Here is a tiny trained network, its code and every weight. The questions are about switching its units off for an input and a target symbol, where a switched-off unit gives its printed mean instead of its output.

import numpy as np


def w(rows, s, z=0):
    codes = np.array(rows[::2]) - 128.0
    scale = np.full(codes.shape[1], s)
    scale[-1] = z or s
    return codes * scale


def norm(h):
    return h / np.sqrt((h * h).mean(-1, keepdims=True) + 1e-5)


def softmax(a):
    e = np.exp(a - a.max(-1, keepdims=True))
    return e / e.sum(-1, keepdims=True)


def log_softmax(a):
    a = a - a.max(-1, keepdims=True)
    return a - np.log(np.exp(a).sum(-1, keepdims=True))


def net(x, mask):
    ids = ['βεζηθλμξπστφψω'.index(c) for c in x.split()]
    T = len(ids)
    res = E[ids] + P[:T]
    u = 0
    for l in range(3):
        r = norm(res)
        for j in range(3):
            rows = slice(3 * j, 3 * j + 3)
            q, k, v = (r @ M[l][rows].T for M in (Q, K, V))
            z = softmax(np.where(np.tri(T) > 0, q @ k.T / 3**0.5, -1e9)) @ v
            o = O[l][rows]
            res = res + np.where(mask[u + j], z, o[:, -1]) @ o[:, :-1]
        u += 3
    return log_softmax(norm(res)[-1] @ U[:, :-1].T + U[:, -1])


Q, K, V, O = {}, {}, {}, {}
E = w([
[195,134,131,135],'β',
[166,141,149,124],'ε',
[195,140,142,123],'ζ',
[216,154,174,99],'η',
[134,170,207,104],'θ',
[177,154,149,114],'λ',
[154,144,151,137],'μ',
[137,159,157,217],'ξ',
[246,122,143,132],'π',
[157,112,168,141],'σ',
[145,149,143,149],'τ',
[167,132,103,217],'φ',
[169,145,131,134],'ψ',
[163,154,108,146],'ω',
],0.012)
P = w([
[105,174,128,145],'0',
[252,122,122,147],'1',
[99,141,111,120],'2',
[131,190,144,152],'3',
[232,58,146,146],'4',
[103,137,106,116],'5',
[123,187,138,147],'6',
[156,43,154,144],'7',
[107,131,107,111],'8',
[116,173,141,139],'9',
[131,41,159,143],'10',
[111,127,110,107],'11',
],0.038)
Q[0] = w([
[170,214,143,99],'0.h1',
[65,73,180,130],'0.h1',
[135,78,175,62],'0.h1',
[136,130,118,146],'0.h2',
[124,93,117,142],'0.h2',
[123,133,152,122],'0.h2',
[252,131,170,163],'0.h3',
[180,146,65,102],'0.h3',
[119,95,146,213],'0.h3',
],0.019)
K[0] = w([
[126,55,140,5],'0.h1',
[120,214,209,176],'0.h1',
[163,169,159,105],'0.h1',
[113,117,135,101],'0.h2',
[151,167,132,131],'0.h2',
[133,141,158,127],'0.h2',
[122,225,126,106],'0.h3',
[120,163,234,228],'0.h3',
[81,129,85,86],'0.h3',
],0.02)
V[0] = w([
[44,22,48,71],'0.h1',
[78,73,211,39],'0.h1',
[136,72,76,201],'0.h1',
[141,3,157,95],'0.h2',
[57,156,170,114],'0.h2',
[228,9,169,141],'0.h2',
[94,169,66,76],'0.h3',
[149,127,83,181],'0.h3',
[170,168,145,118],'0.h3',
],0.0057)
O[0] = w([
[79,150,50,140,19],'0.h1',
[62,208,134,121,56],'0.h1',
[83,113,118,135,93],'0.h1',
[94,28,154,112,2],'0.h2',
[104,165,101,123,132],'0.h2',
[140,2,167,118,50],'0.h2',
[178,157,88,112,149],'0.h3',
[136,133,162,130,136],'0.h3',
[125,162,147,141,171],'0.h3',
],0.0095,0.0047)
Q[1] = w([
[106,125,72,55],'1.h1',
[149,166,95,95],'1.h1',
[95,117,127,209],'1.h1',
[161,89,41,64],'1.h2',
[48,62,80,92],'1.h2',
[144,84,176,46],'1.h2',
[71,82,26,83],'1.h3',
[113,3,117,118],'1.h3',
[237,68,149,122],'1.h3',
],0.02)
K[1] = w([
[202,77,88,185],'1.h1',
[126,114,89,82],'1.h1',
[95,184,126,206],'1.h1',
[208,191,120,86],'1.h2',
[194,192,162,181],'1.h2',
[202,57,134,131],'1.h2',
[138,120,195,201],'1.h3',
[189,198,161,242],'1.h3',
[150,250,130,141],'1.h3',
],0.018)
V[1] = w([
[163,93,101,116],'1.h1',
[148,128,136,63],'1.h1',
[167,156,245,133],'1.h1',
[185,137,108,27],'1.h2',
[154,168,69,139],'1.h2',
[147,151,129,112],'1.h2',
[147,163,157,3],'1.h3',
[80,113,199,177],'1.h3',
[184,114,134,105],'1.h3',
],0.019)
O[1] = w([
[100,164,69,131,73],'1.h1',
[119,164,101,56,128],'1.h1',
[102,73,165,69,255],'1.h1',
[213,114,25,106,160],'1.h2',
[98,65,54,135,207],'1.h2',
[125,89,104,85,175],'1.h2',
[200,171,115,2,191],'1.h3',
[105,183,138,185,76],'1.h3',
[65,120,126,72,156],'1.h3',
],0.014,0.0099)
Q[2] = w([
[72,194,141,170],'2.h1',
[99,230,120,122],'2.h1',
[48,164,62,94],'2.h1',
[114,160,114,52],'2.h2',
[124,249,142,116],'2.h2',
[165,186,81,91],'2.h2',
[198,165,214,188],'2.h3',
[134,183,162,169],'2.h3',
[63,90,117,155],'2.h3',
],0.019)
K[2] = w([
[110,247,102,137],'2.h1',
[117,170,68,135],'2.h1',
[45,162,95,66],'2.h1',
[126,90,116,60],'2.h2',
[84,177,175,107],'2.h2',
[55,140,19,85],'2.h2',
[5,170,53,140],'2.h3',
[75,140,123,194],'2.h3',
[171,186,191,151],'2.h3',
],0.016)
V[2] = w([
[133,168,5,212],'2.h1',
[255,191,80,90],'2.h1',
[230,114,172,202],'2.h1',
[85,243,117,141],'2.h2',
[235,113,185,249],'2.h2',
[99,173,104,161],'2.h2',
[33,229,81,81],'2.h3',
[126,124,231,82],'2.h3',
[116,250,49,148],'2.h3',
],0.0089)
O[2] = w([
[122,132,172,80,10],'2.h1',
[86,79,156,163,255],'2.h1',
[128,59,110,93,166],'2.h1',
[99,144,168,84,10],'2.h2',
[207,70,138,81,75],'2.h2',
[102,137,136,76,41],'2.h2',
[247,134,148,107,74],'2.h3',
[102,156,121,90,171],'2.h3',
[197,123,86,157,27],'2.h3',
],0.014,0.0058)
U = w([
[181,178,74,107,91],'β',
[145,125,91,229,110],'ε',
[159,105,196,124,222],'ζ',
[132,146,114,40,111],'η',
[86,182,178,138,162],'θ',
[171,67,95,138,162],'λ',
[101,116,251,129,105],'μ',
[78,55,179,198,109],'ξ',
[142,117,20,124,55],'π',
[81,45,157,67,37],'σ',
[155,195,186,108,169],'τ',
[93,43,67,214,7],'φ',
[171,187,98,175,152],'ψ',
[138,159,181,207,174],'ω',
],0.029,0.012)

Each question gives the input, a string of symbols that net reads in full, and the target symbol t.
The units are the heads (3 rows each of Q, K, V and O). Each row of codes is followed by its name. A weight is (code - 128) times the scale printed after its matrix; where a second scale follows, it is the last column's (O and U).
mask holds one flag per head, layer by layer. A switched-off head (its flag False) gives its mean, the last column of its rows in O, instead of its output. The means were averaged over made-up inputs and are rounded, as every weight is.
A unit's drop is (log p(t) with every unit on - log p(t) with that unit switched off) / (log p(t) with every unit on - log p(t) with every unit switched off).
The circuit of an input: a set's keep is (log p(t) with only the set's units on - log p(t) with every unit switched off) / (log p(t) with every unit on - log p(t) with every unit switched off). Starting from all 9 units, units are removed one at a time, each time the one whose removal leaves the highest keep (on an exact tie, the one counted first), for as long as the keep stays at least 0.8.
circuit, biggest first: the units of the circuit, biggest drop first
most important unit: the unit with the biggest drop
which heads matter: for each layer, one digit per head in row order, 1 if its drop is at least 0.15 and else 0, layers parted by /
drop when u is switched off: that unit's drop, to one decimal
input ψ σ τ ψ φ σ τ, target θ: circuit, biggest first : (2.h1)
input λ θ μ σ μ ξ μ, target μ: which heads matter : 001 / 010 / 000
input σ θ θ β, target τ: circuit, biggest first : (0.h3, 1.h2)
input σ θ ψ λ λ η φ λ λ, target θ: which heads matter : 000 / 100 / 100
input ξ μ σ ω ε η η β ξ θ, target μ: circuit, biggest first : (1.h2, 0.h3)
input ξ τ η τ σ τ η θ λ ε σ, target ζ: which heads matter : 000 / 010 / 000
input ω ε ε ε σ μ λ τ θ π, target τ: circuit, biggest first : (0.h3, 1.h2, 0.h2)
input θ σ λ θ θ π ζ, target σ: which heads matter : 000 / 001 / 000
input τ ε ω μ π θ ζ τ ω ε, target λ: which heads matter : 111 / 101 / 000
input μ ω ε θ λ ζ, target θ: circuit, biggest first : (1.h1, 2.h2)
input ζ μ ψ θ ψ τ λ ω τ ω, target ζ: which heads matter : 101 / 011 / 010
input ε ω π ε λ η η π θ φ, target τ: which heads matter : 001 / 000 / 000
input θ λ λ θ λ ζ ε, target π: which heads matter : 100 / 011 / 000
input μ μ β θ σ φ τ β ε ζ ξ, target λ: most important unit : 0.h3
input η φ θ ε σ φ φ θ φ, target φ: which heads matter : 001 / 100 / 010
input ω σ θ, target θ: which heads matter : 000 / 000 / 000
input θ β ε π, target ψ: which heads matter : 101 / 000 / 011
input η θ ζ τ, target π: which heads matter : 000 / 011 / 000
input θ ω η τ θ ψ, target θ: drop when 0.h1 is switched off : 0.1
input θ σ ε ξ λ τ ε τ, target ζ: circuit, biggest first : (1.h2)
input ε θ ω, target θ: drop when 2.h1 is switched off : 0.2
input ε σ λ σ, target β: drop when 0.h1 is switched off : 0.1
